Below is a small trained network, with its code and all its weights. Each question gives an input and a class and asks what happens when units are switched off, that is, made to give their printed mean instead of their output.

import numpy as np


def w(rows, s, z=0):
    codes = np.array(rows[::2]) - 128.0
    scale = np.full(codes.shape[1], s)
    scale[-1] = z or s
    return codes * scale


def norm(h):
    return h / np.sqrt((h * h).mean(-1, keepdims=True) + 1e-5)


def f(y):
    return y / 2 * (1 + np.tanh(0.7978845608 * (y + 0.044715 * y**3)))


def log_softmax(a):
    a = a - a.max(-1, keepdims=True)
    return a - np.log(np.exp(a).sum(-1, keepdims=True))


def net(x, mask):
    res = np.array(x, float).reshape(1, 3) / 4 @ E
    u = 0
    for l in range(2):
        y = f(norm(res) @ A[l][:, :-1].T + A[l][:, -1])
        res = res + np.where(mask[u : u + 13], y, B[l][:, -1]) @ B[l][:, :-1]
        u += 13
    return log_softmax(norm(res)[-1] @ U[:, :-1].T + U[:, -1])


A, B = {}, {}
E = w([
[130,8,122,66,132,199,219,210,72,92,214],'x0',
[247,65,49,189,194,77,127,174,59,107,10],'x1',
[220,117,59,107,4,61,119,22,19,150,189],'x2',
],0.0043)
A[0] = w([
[115,95,124,147,123,113,121,152,129,134,155,53],'0.n1',
[95,158,106,183,96,125,99,211,63,151,130,83],'0.n2',
[120,130,132,124,128,126,122,114,136,124,150,75],'0.n3',
[156,142,136,107,132,138,142,120,139,127,120,3],'0.n4',
[156,42,154,138,137,92,93,94,200,111,161,32],'0.n5',
[253,102,199,70,147,146,94,103,202,121,140,115],'0.n6',
[69,77,105,187,139,69,129,120,136,142,163,44],'0.n7',
[155,141,128,88,129,150,146,120,114,125,75,70],'0.n8',
[139,114,143,131,141,122,112,148,157,136,134,80],'0.n9',
[97,117,120,138,133,108,129,121,121,120,130,3],'0.n10',
[157,143,129,131,116,132,116,133,117,132,146,80],'0.n11',
[111,160,110,106,134,137,162,85,120,120,82,71],'0.n12',
[116,103,110,111,152,130,180,59,151,118,109,21],'0.n13',
],0.012,0.006)
B[0] = w([
[188,141,164,175,114,99,2,151,181,146,156,73],'0.n1',
[133,123,158,58,148,174,140,56,156,100,131,104],'0.n2',
[199,124,152,86,194,154,197,58,118,86,62,124],'0.n3',
[210,228,173,68,95,205,169,225,73,149,95,7],'0.n4',
[157,181,121,114,109,157,152,171,98,116,126,14],'0.n5',
[116,121,137,132,123,124,125,128,110,138,120,102],'0.n6',
[159,154,131,88,107,143,150,163,140,145,117,19],'0.n7',
[129,131,195,49,155,159,171,37,153,109,132,106],'0.n8',
[76,166,40,113,31,127,145,142,5,157,108,92],'0.n9',
[194,199,165,75,127,198,123,192,75,158,105,7],'0.n10',
[18,166,86,126,105,167,139,211,80,133,64,144],'0.n11',
[203,75,173,144,100,122,91,224,174,127,204,128],'0.n12',
[196,195,122,123,138,179,102,173,84,132,138,11],'0.n13',
],0.0085,0.0014)
A[1] = w([
[220,143,125,127,164,140,133,143,92,127,47,91],'1.n1',
[125,110,128,150,139,89,168,114,144,145,127,90],'1.n2',
[106,178,154,117,154,177,109,217,123,127,75,20],'1.n3',
[189,97,147,118,133,171,149,203,94,127,184,15],'1.n4',
[211,254,151,154,111,115,82,147,158,158,83,28],'1.n5',
[128,117,119,110,130,140,157,145,123,136,149,154],'1.n6',
[122,173,164,86,114,167,108,129,122,117,147,139],'1.n7',
[178,106,135,99,110,155,153,206,118,136,172,35],'1.n8',
[114,176,139,131,167,165,158,226,147,143,64,96],'1.n9',
[108,116,142,140,129,102,149,121,145,134,125,134],'1.n10',
[129,230,188,85,92,180,155,108,134,142,193,48],'1.n11',
[205,178,97,106,49,132,124,122,47,147,144,66],'1.n12',
[208,115,107,121,154,130,147,159,92,124,53,3],'1.n13',
],0.013,0.0029)
B[1] = w([
[135,108,99,33,149,175,195,93,225,147,163,204],'1.n1',
[69,202,135,127,127,213,94,169,160,131,154,254],'1.n2',
[135,163,100,200,145,110,181,175,24,138,131,151],'1.n3',
[101,104,220,101,54,92,2,91,145,116,78,185],'1.n4',
[87,24,246,102,84,107,8,142,111,82,71,217],'1.n5',
[162,231,149,169,129,79,38,86,165,149,13,165],'1.n6',
[213,110,56,55,40,96,122,7,125,159,165,143],'1.n7',
[87,43,171,154,143,124,38,157,116,76,85,164],'1.n8',
[134,189,138,169,73,84,178,96,49,160,216,188],'1.n9',
[250,82,84,97,120,109,140,111,42,120,89,242],'1.n10',
[150,104,88,78,232,177,190,166,233,144,80,224],'1.n11',
[98,214,160,228,149,102,222,185,25,156,181,241],'1.n12',
[143,139,92,51,169,160,169,89,253,163,120,210],'1.n13',
],0.01,0.0044)
U = w([
[143,118,93,44,180,159,204,70,231,166,133,208],'0',
[96,193,146,210,118,75,210,131,20,169,184,226],'1',
[93,67,221,128,94,90,5,109,131,103,69,218],'2',
[156,136,34,130,127,219,82,137,78,86,143,165],'3',
[133,143,138,117,87,134,149,186,138,83,126,9],'4',
[165,135,148,105,120,124,130,186,122,113,148,3],'5',
[148,128,141,114,88,133,141,186,132,114,136,4],'6',
[174,146,157,123,98,146,134,172,133,117,142,9],'7',
],0.013,0.0035)

Each question gives the input, the list of numbers given to net, and the class t.
The units are the neurons (one row each of A and B). Each row of codes is followed by its name. A weight is (code - 128) times the scale printed after its matrix; where a second scale follows, it is the last column's (A, B and U).
mask holds one flag per neuron, layer by layer. A switched-off neuron (its flag False) gives its mean, the last column of its row in B, instead of its output. The means were averaged over made-up inputs and are rounded, as every weight is.
A unit's drop is (log p(t) with every unit on - log p(t) with that unit switched off) / (log p(t) with every unit on - log p(t) with every unit switched off).
The circuit of an input: a set's keep is (log p(t) with only the set's units on - log p(t) with every unit switched off) / (log p(t) with every unit on - log p(t) with every unit switched off). Starting from the 12 units with the biggest drops (on a tie, the unit counted first), units are removed one at a time, each time the one whose removal leaves the highest keep (on an exact tie, the one counted first), for as long as the keep stays at least 0.8.
circuit, biggest first: the units of the circuit, biggest drop first
k most important neurons: the k neurons with the biggest drops, biggest first
top k neurons in layer l: the k neurons of layer l with the biggest drops, biggest first
drop when u is switched off: that unit's drop, to one decimal
input [7,8,4], class 0: circuit, biggest first -> 1.n13
input [6,7,-8], class 1: 3 most important neurons -> 1.n9, 1.n3, 0.n3
input [8,-1,-7], class 2: 4 most important neurons -> 1.n4, 0.n11, 1.n8, 1.n12
input [-4,8,-8], class 0: 2 most important neurons -> 1.n1, 1.n13
input [3,1,1], class 3: top 3 neurons in layer 1 -> 1.n12, 1.n5, 1.n13
input [6,0,5], class 2: top 2 neurons in layer 1 -> 1.n4, 1.n8
input [-8,0,-8], class 1: top 2 neurons in layer 1 -> 1.n9, 1.n3
input [3,6,-7], class 1: top 3 neurons in layer 1 -> 1.n9, 1.n3, 1.n11
input [-7,8,7], class 0: top 2 neurons in layer 1 -> 1.n1, 1.n13
input [-2,1,2], class 3: 2 most important neurons -> 1.n12, 1.n5
input [4,-3,-3], class 2: top 2 neurons in layer 1 -> 1.n12, 1.n11
input [7,2,7], class 1: 3 most important neurons -> 1.n12, 0.n12, 1.n5
input [-6,8,7], class 0: top 2 neurons in layer 1 -> 1.n1, 1.n13
input [4,5,-7], class 1: circuit, biggest first -> 1.n9
input [7,-6,-4], class 2: top 2 neurons in layer 0 -> 0.n8, 0.n2
input [0,-3,-2], class 3: drop when 1.n5 is switched off -> 0.4
input [-2,1,-1], class 3: drop when 1.n5 is switched off -> 0.2
input [-8,8,4], class 0: drop when 1.n1 is switched off -> 2.0
